Below is a small trained network, with its code and all its weights. Each question gives an input and a class and asks what happens when units are switched off, that is, made to give their printed mean instead of their output.

import numpy as np


def w(rows, s, z=0):
    codes = np.array(rows[::2]) - 128.0
    scale = np.full(codes.shape[1], s)
    scale[-1] = z or s
    return codes * scale


def norm(h):
    return h / np.sqrt((h * h).mean(-1, keepdims=True) + 1e-5)


def f(y):
    return np.maximum(y, 0)


def log_softmax(a):
    a = a - a.max(-1, keepdims=True)
    return a - np.log(np.exp(a).sum(-1, keepdims=True))


def net(x, mask):
    res = np.array(x, float).reshape(1, 5) / 4 @ E
    u = 0
    for l in range(2):
        y = f(norm(res) @ A[l][:, :-1].T + A[l][:, -1])
        res = res + np.where(mask[u : u + 15], y, B[l][:, -1]) @ B[l][:, :-1]
        u += 15
    return log_softmax(norm(res)[-1] @ U[:, :-1].T + U[:, -1])


A, B = {}, {}
E = w([
[86,134,74,98,146,157,93,243,139,153,97],'x0',
[120,126,132,124,124,120,132,133,133,122,134],'x1',
[153,66,119,129,175,164,86,159,102,57,192],'x2',
[153,151,41,162,151,36,143,155,72,79,106],'x3',
[130,131,121,133,133,137,131,122,120,133,129],'x4',
],0.011)
A[0] = w([
[174,131,75,140,168,72,186,106,113,81,96,48],'0.n1',
[187,208,187,156,140,55,205,54,178,193,156,118],'0.n2',
[104,92,209,100,104,168,124,51,160,153,189,90],'0.n3',
[133,69,128,175,169,168,133,92,110,50,204,87],'0.n4',
[125,107,74,109,166,209,69,182,150,48,140,2],'0.n5',
[96,146,25,50,103,180,77,254,159,182,111,165],'0.n6',
[131,199,113,132,125,78,198,145,77,156,85,98],'0.n7',
[123,77,185,117,156,219,75,134,126,107,201,89],'0.n8',
[104,121,182,124,56,194,176,111,187,171,76,150],'0.n9',
[77,67,60,190,183,127,102,114,126,31,179,32],'0.n10',
[129,145,190,64,182,196,183,187,157,184,131,45],'0.n11',
[118,13,162,54,132,198,114,104,159,200,181,110],'0.n12',
[29,176,64,88,117,131,124,179,143,232,54,72],'0.n13',
[71,142,127,67,180,140,83,121,172,152,121,51],'0.n14',
[97,136,186,63,80,207,117,110,190,239,140,91],'0.n15',
],0.007,0.003)
B[0] = w([
[122,95,132,176,36,159,126,139,227,36,158,179],'0.n1',
[97,182,54,52,118,172,68,179,121,154,179,211],'0.n2',
[186,200,142,71,179,117,81,106,48,199,20,222],'0.n3',
[146,55,161,158,124,132,145,122,98,127,28,202],'0.n4',
[125,225,136,154,158,108,63,136,133,178,210,195],'0.n5',
[9,86,123,230,192,159,83,172,151,60,111,255],'0.n6',
[118,203,250,126,112,129,171,152,153,121,125,181],'0.n7',
[148,205,250,189,84,130,182,190,65,115,104,223],'0.n8',
[127,128,34,75,171,145,134,67,125,187,138,224],'0.n9',
[117,57,104,29,140,93,105,35,149,182,131,192],'0.n10',
[96,102,143,150,143,157,117,62,168,3,190,191],'0.n11',
[116,192,215,180,36,98,154,198,110,110,102,237],'0.n12',
[97,12,162,135,77,103,193,94,103,85,23,220],'0.n13',
[120,65,144,162,136,139,127,130,183,101,152,164],'0.n14',
[130,25,15,108,168,139,141,50,193,166,203,250],'0.n15',
],0.0064,0.0095)
A[1] = w([
[253,90,174,102,143,107,161,130,152,116,149,9],'1.n1',
[167,44,91,162,127,96,93,114,90,87,178,110],'1.n2',
[118,131,134,160,146,146,105,224,172,122,158,217],'1.n3',
[158,198,161,129,89,117,130,118,120,111,158,93],'1.n4',
[134,158,101,67,167,156,100,119,105,158,180,11],'1.n5',
[148,163,87,88,85,107,144,122,133,150,158,29],'1.n6',
[142,98,140,88,162,152,109,104,177,166,110,130],'1.n7',
[103,132,110,142,184,156,74,183,88,115,200,149],'1.n8',
[125,211,90,127,54,131,126,102,155,143,171,119],'1.n9',
[146,154,112,95,165,117,69,168,124,157,116,230],'1.n10',
[179,172,176,84,93,122,201,119,141,149,131,185],'1.n11',
[111,200,104,140,83,121,172,154,122,97,61,22],'1.n12',
[77,103,58,148,173,83,100,226,121,103,77,37],'1.n13',
[160,150,169,147,116,176,114,170,136,123,109,71],'1.n14',
[89,162,160,148,121,160,123,153,156,196,149,118],'1.n15',
],0.011,0.0016)
B[1] = w([
[126,54,97,118,121,78,81,142,26,131,25,177],'1.n1',
[106,93,54,38,156,145,159,205,174,125,90,213],'1.n2',
[208,181,170,115,157,124,170,98,123,98,153,221],'1.n3',
[38,102,66,140,71,168,82,156,146,124,123,187],'1.n4',
[154,143,163,89,154,38,196,160,109,172,167,177],'1.n5',
[226,156,144,149,134,96,99,213,201,183,146,175],'1.n6',
[126,125,71,106,179,120,152,104,72,109,139,192],'1.n7',
[232,169,116,121,121,121,150,124,220,169,203,205],'1.n8',
[118,139,96,166,145,81,119,155,219,56,211,202],'1.n9',
[88,121,136,95,115,151,179,42,151,124,127,160],'1.n10',
[153,156,58,156,69,175,2,132,92,165,178,209],'1.n11',
[137,132,206,221,105,133,135,133,94,122,100,189],'1.n12',
[144,192,137,62,84,106,138,44,50,233,136,255],'1.n13',
[177,134,156,162,113,203,93,124,107,76,139,181],'1.n14',
[140,67,145,117,218,51,178,218,134,34,89,200],'1.n15',
],0.0078,0.0084)
U = w([
[185,188,44,35,164,115,131,96,155,219,222,249],'0',
[146,175,86,223,23,111,65,219,229,77,181,70],'1',
[43,6,89,140,170,206,190,71,218,127,101,91],'2',
[78,186,225,186,89,74,211,118,64,162,39,81],'3',
[196,111,186,147,67,203,32,137,3,144,88,99],'4',
[165,11,44,57,135,92,124,216,123,61,59,144],'5',
[170,172,240,184,203,184,147,203,178,59,207,121],'6',
],0.015,0.0016)

Each question gives the input, the list of numbers given to net, and the class t.
The units are the neurons (one row each of A and B). Each row of codes is followed by its name. A weight is (code - 128) times the scale printed after its matrix; where a second scale follows, it is the last column's (A, B and U).
mask holds one flag per neuron, layer by layer. A switched-off neuron (its flag False) gives its mean, the last column of its row in B, instead of its output. The means were averaged over made-up inputs and are rounded, as every weight is.
A unit's drop is (log p(t) with every unit on - log p(t) with that unit switched off) / (log p(t) with every unit on - log p(t) with every unit switched off).
The circuit of an input: a set's keep is (log p(t) with only the set's units on - log p(t) with every unit switched off) / (log p(t) with every unit on - log p(t) with every unit switched off). Starting from the 12 units with the biggest drops (on a tie, the unit counted first), units are removed one at a time, each time the one whose removal leaves the highest keep (on an exact tie, the one counted first), for as long as the keep stays at least 0.8.
circuit, biggest first: the units of the circuit, biggest drop first
unit that matters most: the unit with the biggest drop
top k neurons: the k neurons with the biggest drops, biggest first
top k neurons in layer l: the k neurons of layer l with the biggest drops, biggest first
drop when u is switched off: that unit's drop, to one decimal
input [7,-4,-1,1,5], class 3: circuit, biggest first => [0.n13, 1.n13]
input [-7,-2,1,8,0], class 5: circuit, biggest first => [1.n2]
input [7,-7,1,0,4], class 6: top 4 neurons => [0.n6, 0.n5, 0.n15, 0.n9]
input [8,1,1,6,2], class 0: top 3 neurons => [1.n13, 0.n12, 0.n8]
input [-8,6,-1,0,8], class 0: top 2 neurons in layer 0 => [0.n2, 0.n12]
input [3,-2,-2,1,-6], class 3: top 2 neurons => [0.n15, 1.n13]
input [-6,0,5,0,-3], class 4: top 2 neurons => [0.n15, 0.n8]
input [5,0,7,0,5], class 6: top 2 neurons in layer 0 => [0.n8, 0.n15]
input [0,-7,1,1,3], class 5: top 2 neurons => [0.n6, 0.n2]
input [7,8,1,6,-1], class 0: top 3 neurons => [1.n13, 0.n12, 0.n8]
input [0,0,2,-7,-8], class 4: top 4 neurons in layer 0 => [0.n3, 0.n6, 0.n8, 0.n12]
input [0,-7,-7,3,2], class 1: top 2 neurons in layer 0 => [0.n6, 0.n2]
input [0,7,-3,1,3], class 1: top 3 neurons in layer 0 => [0.n6, 0.n2, 0.n4]
input [-5,-3,-2,1,8], class 1: unit that matters most => 0.n15
input [4,8,5,0,-3], class 6: top 2 neurons in layer 0 => [0.n15, 0.n8]
input [-1,-7,-3,-8,-6], class 0: drop when 0.n6 is switched off => 0.2
input [-6,1,7,2,0], class 5: drop when 1.n2 is switched off => 0.1
input [-3,-2,8,-1,2], class 4: drop when 0.n8 is switched off => 0.3
